Each row has a name. Each piece below is followed by the name of the row it came from, unless a question asks for something else. Each question is about the rows just above it. Places in a row count from 1.

[ 94 158 162 153 143 174  98 112  68 114 166  86 198 129 131 113 120 140
 161  98 108 116 130 139 169 157 117 154 140 165 138 161 124  53 156 162
 164 155 139 144 159 173 114 145 120 180 119 173 113  65 105] : k_39
[143  95 140 105 130  85 163 174  74 131 144  79 127 158 126 155 140  80
 142 125 121  78 132 133 176 156 136 162 139 178 167 118 112  44 156 117
 127 139 126  92 151 109 151 171 122 109  81 166 128 129 108] : k_569
[117 126 103 117 111 142 122  89  80 119 111 105 200 158 127 155 142  85
 143  98 140 105 130  85 163 174 121 151 111 136 113 130 127  48 157 109
 142 166 139 148 154 176 124 142 137 161 116 174 127 112  93] : k_75
[ 95 131 160 129 166 110  89 119 102 121 158  77 173 128 123 164 128 106
 154 117 129 129 133  95 133 142 123 133 140 129 104 150 137  43 133 104
 148 123 138 159 124 156 182 122 153 153 101 198 167 107 154] : k_785
[ 94 158 162 153 143 174  98 112  68 114 166  86 198 129 131 113 120 140
 161  98 108 116 130 139 169 157 117 126 103 116 111 137 141  50 147 123
 139 161 148 127 109 109 175 161 100 126 100 174 148  86 123] : k_255
After [158 127 155], its row goes on with | [142  85 143  98 140 105 130  85 163 174 121 151 111 136 113 130 127  48
 157 109 142 166 139 148 154 176 124 142 137 161 116 174 127 112  93]
Give the next 3 entries after [117 126 103 116 111]. | [137 141  50]
Where does [126 155 140  80 142 125 121  78 132 133] start? Give its row and place. | k_569, 15
The next 3 entries after [143  98 140 105 130  85 163 174]: | [121 151 111]

[136 101 198 154 138]  k_575
[157 114  26 138 118]  k_777
[124  90 113 138 145]  k_209
[124 113  90 187 142]  k_153
[134 136 101 199 154]  k_376
[124  89 113 138 145]  k_87
Where does [124 113  90] start? Give its row and place. | k_153, 1
Row and place where [136 101 199 154] starts: | k_376, 2
Row and place where [124  90 113] starts: | k_209, 1
The rest of the row after [198 154]: | [138]
The rest of the row after [ 89 113]: | [138 145]
Where do [124  89 113 138 145] appear? | k_87

[ 79 157 185  89 129]  k_915
[152 171 171  75 232]  k_298
[149  65 156 128 184]  k_307
[ 93  74 178 160  75]  k_452
[145 141 153 119  41]  k_398
[106  69 140  97 129]  k_440
[152 171 171 150 232]  k_305
[139  85 116 155 193]  k_782
[ 89 108 155 122 113]  k_416
[152 171 171  75 231]  k_126
[168  82 135 143 107]  k_454
[120  70 116 155 146]  k_469
q: [ 79 157 185  89 129] | k_915
q: [145 141 153 119  41] | k_398
q: [120  70 116 155 146] | k_469
Where do [152 171 171 150 232] appear? | k_305
[ 85 116] begins in row and place | k_782, 2
The rest of the row after [171 171 150]: | [232]
q: [152 171 171  75 231] | k_126

[ 61  45 128 176  55]  k_637
[116 201 130 136  75]  k_878
[ 50  57 129 182  63]  k_676
[116 127  59  90 132]  k_510
[156 201 129  91 189]  k_266
q: [116 201 130 136  75] | k_878
Row and place where [116 201 130] starts: | k_878, 1
Row and place where [182  63] starts: | k_676, 4
Go on from [201 129  91] to the end of its row. | [189]
The rest of the row after [201 129]: | [ 91 189]

[142  82 136  77 148] = k_929
[ 97  30 156 106 127] = k_634
[146  92 141  76 143] = k_321
[ 85  62 146 105 149] = k_45
Go on from [ 85  62 146 105] to the end of its row. | [149]
q: [142  82 136  77 148] | k_929
Go on from [ 30 156 106] to the end of its row. | [127]

[140 105 157  83  40  60 134 123  91  97 201 101  86 149 152  48 204  68
 131  69 196  67 142  97 178 138 118  93 126 112 123 152  81 105  90 131
 176  45 200 202 144 194 214 172  47]  k_476
[155 127  52 202 201 147  69  87  78 133  58 169 161  95  72 211 196 135
 142  81  39  80 185  49  95 146  67  55 141 197 214 103 130 192  88 119
 138  79 154 177 180 139  86  53 161]  k_176
[198 150 120 111  51 137 133  82 126 120 172 183 147  63  68  44  67 158
 168 173 215  68  81  40 132 112 203  57 120  42  88 134 100 138 125  84
 159  99  44 155 190 143 170  77 107]  k_783
The next 3 entries after [168 173 215  68  81  40 132 112 203]: | [ 57 120  42]
Give the next 3 entries after [130 192  88]. | [119 138  79]
The rest of the row after [155 190 143 170  77]: | [107]

[125 126 129 128 114 112 130 136 112 138 143 108 109 134 136 109 145] = k_256
[ 92  88 149  93  93  93 145 152  89 152 157  79  84 147 133 127 161] = k_708
[199 197  86 190 200 191  76  69 206  76  80 219 211  86  80 214  74] = k_294
[127 128 125 125 129 128 145 136 128 127 120 123 124 134 133 127 113] = k_696
[146 153 112 143 148 148 152 134 149 115  96 146 146 128 127 152  79] = k_35
[157 162 110 156 156 159 131 116 160 107  95 165 162 119 114 164  88] = k_473
Give the next 3 entries after [125 125 129 128]. | [145 136 128]
Which row holds [127 128 125 125 129 128 145 136 128 127 120 123 124 134 133 127 113]? | k_696

[134 132 127 150 153 158 126 142 133 143 117 156 105 187 116 153 141 124
 106 126 122 110 170 178 114 136  93 111 100 155 146 152 119 134 186 118
 118 133 119 149  65 144 134  90  90 144  77 114 148 162  67 170 122 112] = k_417
[134 132 127 139 121 158 126 142 133 143 117 153 105 156 116 187 141 124
 106 126 122 110 170 178 114 136  93 111 100 155 146 152 119  89 150 132
 130 143 186 157 175  64 130  76 158 125 175 125  86 145  93 116  95 166] = k_627
[106 148 108 139 122 126 127  99 134 112 111  97 132 137 116 132 140 111
 154 133  91 131 101 105 148  96 117  97 125 139 157 176 125 105 139 141
 125 112  75 140 142  98 130  76 158 124 142  80 123 150 132 143 130 149] = k_564
What are the next 3 entries after [158 125]? | [175 125  86]
Go on from [130  76 158 124] to the end of its row. | [142  80 123 150 132 143 130 149]
[117 153 105 156 116 187] begins in row and place | k_627, 11
After [139 122], its row goes on with | [126 127  99 134 112 111  97 132 137 116 132 140 111 154 133  91 131 101
 105 148  96 117  97 125 139 157 176 125 105 139 141 125 112  75 140 142
  98 130  76 158 124 142  80 123 150 132 143 130 149]
q: [134 132 127 150 153 158 126 142 133 143 117 156 105 187 116 153 141 124
 106 126 122 110 170 178 114 136  93 111 100 155 146 152 119 134 186 118
 118 133 119 149  65 144 134  90  90 144  77 114 148 162  67 170 122 112] | k_417
Go on from [137 116] to the end of its row. | [132 140 111 154 133  91 131 101 105 148  96 117  97 125 139 157 176 125
 105 139 141 125 112  75 140 142  98 130  76 158 124 142  80 123 150 132
 143 130 149]

[ 58  53 201 221  54] : k_581
[ 61  53 201 220  54] : k_450
[ 61  53 201 221  54] : k_922
After [ 58  53 201], its row goes on with | [221  54]
q: [ 61  53 201 221  54] | k_922

[138 150 146 141 144 142 143 146 133 137 132 134 143 152 142 137  75  77
 188 184 149 138 152 136 149 126 112 117 165 133 127 153] -> k_433
[143 141 152  76 175  82  92 182  84  73  85 209 201  76 186 168  75  77
 189 184  76 164  69  77 169  76  81  90 180 157  78 182] -> k_939
[138 150 146 141 144 142 143 146 133 137 132 134 137 143 142 144 152 146
 141 137 149 138 152 136 149 150 123 125 149 152 147 141] -> k_938
[138 150 146 141 144 142 143 146 133 137 132 134 137 143 142 144 152 146
 141 137 149 138 152 136 149 150 123 125 149 152 147 141] is in which row? | k_938
The rest of the row after [112 117]: | [165 133 127 153]
[143 141 152] begins in row and place | k_939, 1
What are the next 3 entries after [137 143 142 144 152]? | [146 141 137]
The rest of the row after [ 75  77 189 184]: | [ 76 164  69  77 169  76  81  90 180 157  78 182]
What are the next 3 entries after [137 132 134 143]? | [152 142 137]
Where do [138 150 146 141 144 142 143 146 133 137 132 134 143 152 142 137  75  77
 188 184 149 138 152 136 149 126 112 117 165 133 127 153] appear? | k_433

[156  76  84  69 114  97 114 179  49  81 153  75 152  42 182  94 104  89
  73  73 148 137 133  85  94  99 102 164 131  66  86  82 142  88  91 121] -> k_120
[ 78 153  75 152 140 164 146  79 201 176 105 185 109 208  74 152 155 165
 177 187 114 120 115 172 160 161 154  92 133 188 174 182 115 168 158 138] -> k_640
[156  76  84  69 114  97 114 179  49  81 153  75 152  42 182  94 104  89
  73 185 113 122 113 176 167 163  99 148 128  81  99 184 111 167 164 138] -> k_178
[156  76  84  69 114  97 114 179  49  81 153  75 152  42 182  94 104  89
  73  73 114 122 133  85  94  99  98 148 128  81  99  94 129 102 112 141] -> k_141
Give the next 3 entries after [208  74 152 155 165 177 187 114 120]. | [115 172 160]
The rest of the row after [ 98 148 128  81  99]: | [ 94 129 102 112 141]
q: [156  76  84  69 114  97 114 179  49  81 153  75 152  42 182  94 104  89
  73  73 148 137 133  85  94  99 102 164 131  66  86  82 142  88  91 121] | k_120
The rest of the row after [113 122]: | [113 176 167 163  99 148 128  81  99 184 111 167 164 138]
After [ 73 114 122 133], its row goes on with | [ 85  94  99  98 148 128  81  99  94 129 102 112 141]

[102 127 139  98] = k_200
[126 156 127 147] = k_795
[118  89  82 119] = k_710
[ 82 118  89 107] = k_274
[129 127 139 148] = k_518
[105 155 127 145] = k_784
[102 127 139 148] = k_441
[ 82 104 184  92] = k_951
Row and place where [118  89  82] starts: | k_710, 1
The row with [102 127 139 148] is | k_441
The rest of the row after [155 127]: | [145]
q: [102 127 139  98] | k_200
q: [105 155 127 145] | k_784

